Below are the code and all the weights of a small trained network. Each question names an input and a target symbol and asks about switching units off, where a switched-off unit gives its printed mean instead of its output.

import numpy as np


def w(rows, s, z=0):
    codes = np.array(rows[::2]) - 128.0
    scale = np.full(codes.shape[1], s)
    scale[-1] = z or s
    return codes * scale


def f(y):
    return np.maximum(y, 0)


def softmax(a):
    e = np.exp(a - a.max(-1, keepdims=True))
    return e / e.sum(-1, keepdims=True)


def log_softmax(a):
    a = a - a.max(-1, keepdims=True)
    return a - np.log(np.exp(a).sum(-1, keepdims=True))


def net(x, mask):
    ids = ['Φεμξσω'.index(c) for c in x.split()]
    T = len(ids)
    res = E[ids] + P[:T]
    r = res
    for j in range(3):
        rows = slice(4 * j, 4 * j + 4)
        q, k, v = (r @ M[0][rows].T for M in (Q, K, V))
        z = softmax(np.where(np.tri(T) > 0, q @ k.T / 4**0.5, -1e9)) @ v
        o = O[0][rows]
        res = res + np.where(mask[j], z, o[:, -1]) @ o[:, :-1]
    y = f(res @ A[0][:, :-1].T + A[0][:, -1])
    res = res + np.where(mask[3:7], y, B[0][:, -1]) @ B[0][:, :-1]
    return log_softmax(res[-1] @ U[:, :-1].T + U[:, -1])


Q, K, V, O, A, B = {}, {}, {}, {}, {}, {}
E = w([
[125,110,111,139,137,63,121,176,167],'Φ',
[173,177,136,73,108,46,114,227,103],'ε',
[146,244,244,173,67,139,139,95,54],'μ',
[131,133,74,161,72,189,146,161,40],'ξ',
[127,99,178,169,88,244,57,129,147],'σ',
[45,138,93,59,152,134,19,152,252],'ω',
],0.018)
P = w([
[89,145,153,145,147,139,250,149,181],'0',
[81,157,146,193,99,145,110,136,117],'1',
[152,111,140,129,98,150,149,131,141],'2',
[108,176,125,159,150,107,111,153,107],'3',
[194,98,128,134,108,120,142,98,151],'4',
[114,217,142,138,131,133,72,159,122],'5',
[153,165,179,73,113,179,122,101,175],'6',
[132,209,148,137,166,157,52,141,142],'7',
[201,118,120,148,140,141,194,145,138],'8',
],0.019)
Q[0] = w([
[122,85,208,53,139,144,182,94,101],'head 1',
[88,207,95,172,125,123,36,158,105],'head 1',
[145,138,61,161,172,153,94,180,110],'head 1',
[131,160,139,214,201,87,122,119,76],'head 1',
[84,98,139,133,137,134,51,161,125],'head 2',
[162,124,170,131,136,150,164,149,79],'head 2',
[149,129,164,148,165,94,133,173,82],'head 2',
[170,184,122,177,56,135,133,83,187],'head 2',
[101,62,175,80,115,110,109,44,111],'head 3',
[95,107,166,147,165,145,65,128,132],'head 3',
[2,151,96,156,191,99,44,112,98],'head 3',
[164,98,148,142,109,149,123,162,107],'head 3',
],0.0094)
K[0] = w([
[182,84,236,190,87,238,58,83,88],'head 1',
[2,230,102,112,60,55,242,138,160],'head 1',
[82,133,138,160,89,211,177,123,120],'head 1',
[77,107,209,134,161,145,221,231,92],'head 1',
[109,91,121,121,217,117,108,215,239],'head 2',
[152,132,59,149,148,66,98,111,133],'head 2',
[137,120,192,92,159,149,87,170,159],'head 2',
[160,94,142,106,156,222,98,108,106],'head 2',
[135,126,36,123,58,47,50,95,51],'head 3',
[92,107,142,164,89,107,176,134,223],'head 3',
[48,76,181,222,49,42,243,178,141],'head 3',
[175,149,92,168,142,152,166,100,211],'head 3',
],0.007)
V[0] = w([
[202,76,104,70,108,122,207,198,152],'head 1',
[165,108,147,131,179,91,220,82,255],'head 1',
[183,100,78,101,144,53,79,151,101],'head 1',
[71,120,167,15,123,68,75,153,187],'head 1',
[67,163,123,96,124,157,216,79,130],'head 2',
[145,135,115,169,147,116,49,167,124],'head 2',
[135,139,156,176,77,180,134,19,124],'head 2',
[124,97,73,85,84,168,125,120,80],'head 2',
[205,130,142,66,70,172,83,153,44],'head 3',
[102,135,88,94,59,165,98,153,99],'head 3',
[149,187,86,189,49,22,159,136,99],'head 3',
[130,214,105,47,85,107,138,83,123],'head 3',
],0.0084)
O[0] = w([
[38,167,248,138,142,203,202,106,127,158],'head 1',
[141,194,89,97,168,188,175,104,146,187],'head 1',
[113,99,116,107,191,206,136,101,76,2],'head 1',
[214,80,123,168,127,154,85,200,146,143],'head 1',
[227,104,160,150,130,82,111,106,99,143],'head 2',
[128,168,123,100,30,126,157,87,108,144],'head 2',
[140,132,126,110,150,70,96,129,112,149],'head 2',
[125,54,63,181,117,178,180,165,90,75],'head 2',
[89,133,161,184,74,212,175,188,199,53],'head 3',
[123,86,108,209,102,34,200,148,158,131],'head 3',
[189,193,61,162,141,137,193,165,113,127],'head 3',
[196,88,85,149,149,86,99,254,102,122],'head 3',
],0.008,0.0085)
A[0] = w([
[128,220,82,120,45,175,24,110,187,2],'neuron 1',
[113,79,150,110,217,223,161,203,172,26],'neuron 2',
[104,209,183,156,122,128,95,185,121,58],'neuron 3',
[207,2,83,32,104,180,162,130,169,83],'neuron 4',
],0.0055,0.0015)
B[0] = w([
[136,67,146,174,179,83,252,61,112,249],'neuron 1',
[78,79,178,70,164,121,116,134,76,156],'neuron 2',
[38,181,112,182,149,141,44,170,90,229],'neuron 3',
[21,70,105,64,123,54,102,104,125,159],'neuron 4',
],0.011)
U = w([
[168,169,123,95,154,173,133,82,87,199],'Φ',
[121,116,145,173,193,179,110,181,90,4],'ε',
[175,123,96,213,161,116,213,152,86,83],'μ',
[90,159,152,132,70,148,140,102,165,168],'ξ',
[106,62,160,97,169,90,92,114,7,78],'σ',
[254,140,149,204,194,160,103,162,118,239],'ω',
],0.0075,0.0013)

Each question gives the input, a string of symbols that net reads in full, and the target symbol t.
The units are the heads (4 rows each of Q, K, V and O) and the neurons (one row each of A and B). Each row of codes is followed by its name. A weight is (code - 128) times the scale printed after its matrix; where a second scale follows, it is the last column's (O, A, B and U).
mask holds one flag per unit, heads first, then neurons. A switched-off unit (its flag False) gives its mean, the last column of its rows in O or B, instead of its output. The means were averaged over made-up inputs and are rounded, as every weight is.
A unit's drop is (log p(t) with every unit on - log p(t) with that unit switched off) / (log p(t) with every unit on - log p(t) with every unit switched off).
The circuit of an input: a set's keep is (log p(t) with only the set's units on - log p(t) with every unit switched off) / (log p(t) with every unit on - log p(t) with every unit switched off). Starting from all 7 units, units are removed one at a time, each time the one whose removal leaves the highest keep (on an exact tie, the one counted first), for as long as the keep stays at least 0.8.
circuit, biggest first: the units of the circuit, biggest drop first
unit that matters most: the unit with the biggest drop
top k neurons: the k neurons with the biggest drops, biggest first
heads that matter: for each layer, one digit per head in row order, 1 if its drop is at least 0.15 and else 0, layers parted by /
input ξ ω ω μ Φ μ, target ξ: heads that matter -> 100
input Φ μ Φ μ ξ Φ μ, target ω: top neuron -> [neuron 4]
input ξ ξ ω ξ, target ξ: heads that matter -> 100
input ε σ μ ξ, target ε: heads that matter -> 100
input σ ω ξ ω ω ε Φ σ, target σ: circuit, biggest first -> [head 3; neuron 1]
input μ ξ Φ μ, target μ: heads that matter -> 101
input μ ω μ μ ε, target ω: heads that matter -> 011
input ξ σ ξ ω Φ, target σ: circuit, biggest first -> [neuron 4; head 1]
input μ μ ω ω Φ μ, target μ: circuit, biggest first -> [neuron 1; head 1; head 3]
input Φ Φ Φ ω ω ξ Φ σ, target Φ: circuit, biggest first -> [head 3; head 1]
input ω Φ σ μ ω ε, target ω: heads that matter -> 100
input μ μ μ Φ Φ ε, target μ: circuit, biggest first -> [neuron 1; head 1; head 3]
input Φ σ σ, target ξ: heads that matter -> 001
input ξ μ σ ω ε ω μ Φ, target ξ: unit that matters most -> head 1
input μ μ σ σ ξ σ ω Φ σ, target σ: heads that matter -> 001
input ξ Φ ω ε, target ξ: circuit, biggest first -> [head 1; head 2]
input Φ σ ξ σ μ, target ξ: heads that matter -> 001
input Φ Φ Φ μ Φ Φ μ, target ω: circuit, biggest first -> [head 3; head 2]
input ε Φ ω ω μ μ μ ω, target ε: circuit, biggest first -> [head 1; neuron 3]
input ε μ ξ Φ μ σ Φ μ, target ε: unit that matters most -> neuron 3
input Φ ε ε, target ε: top 2 neurons -> [neuron 1; neuron 2]
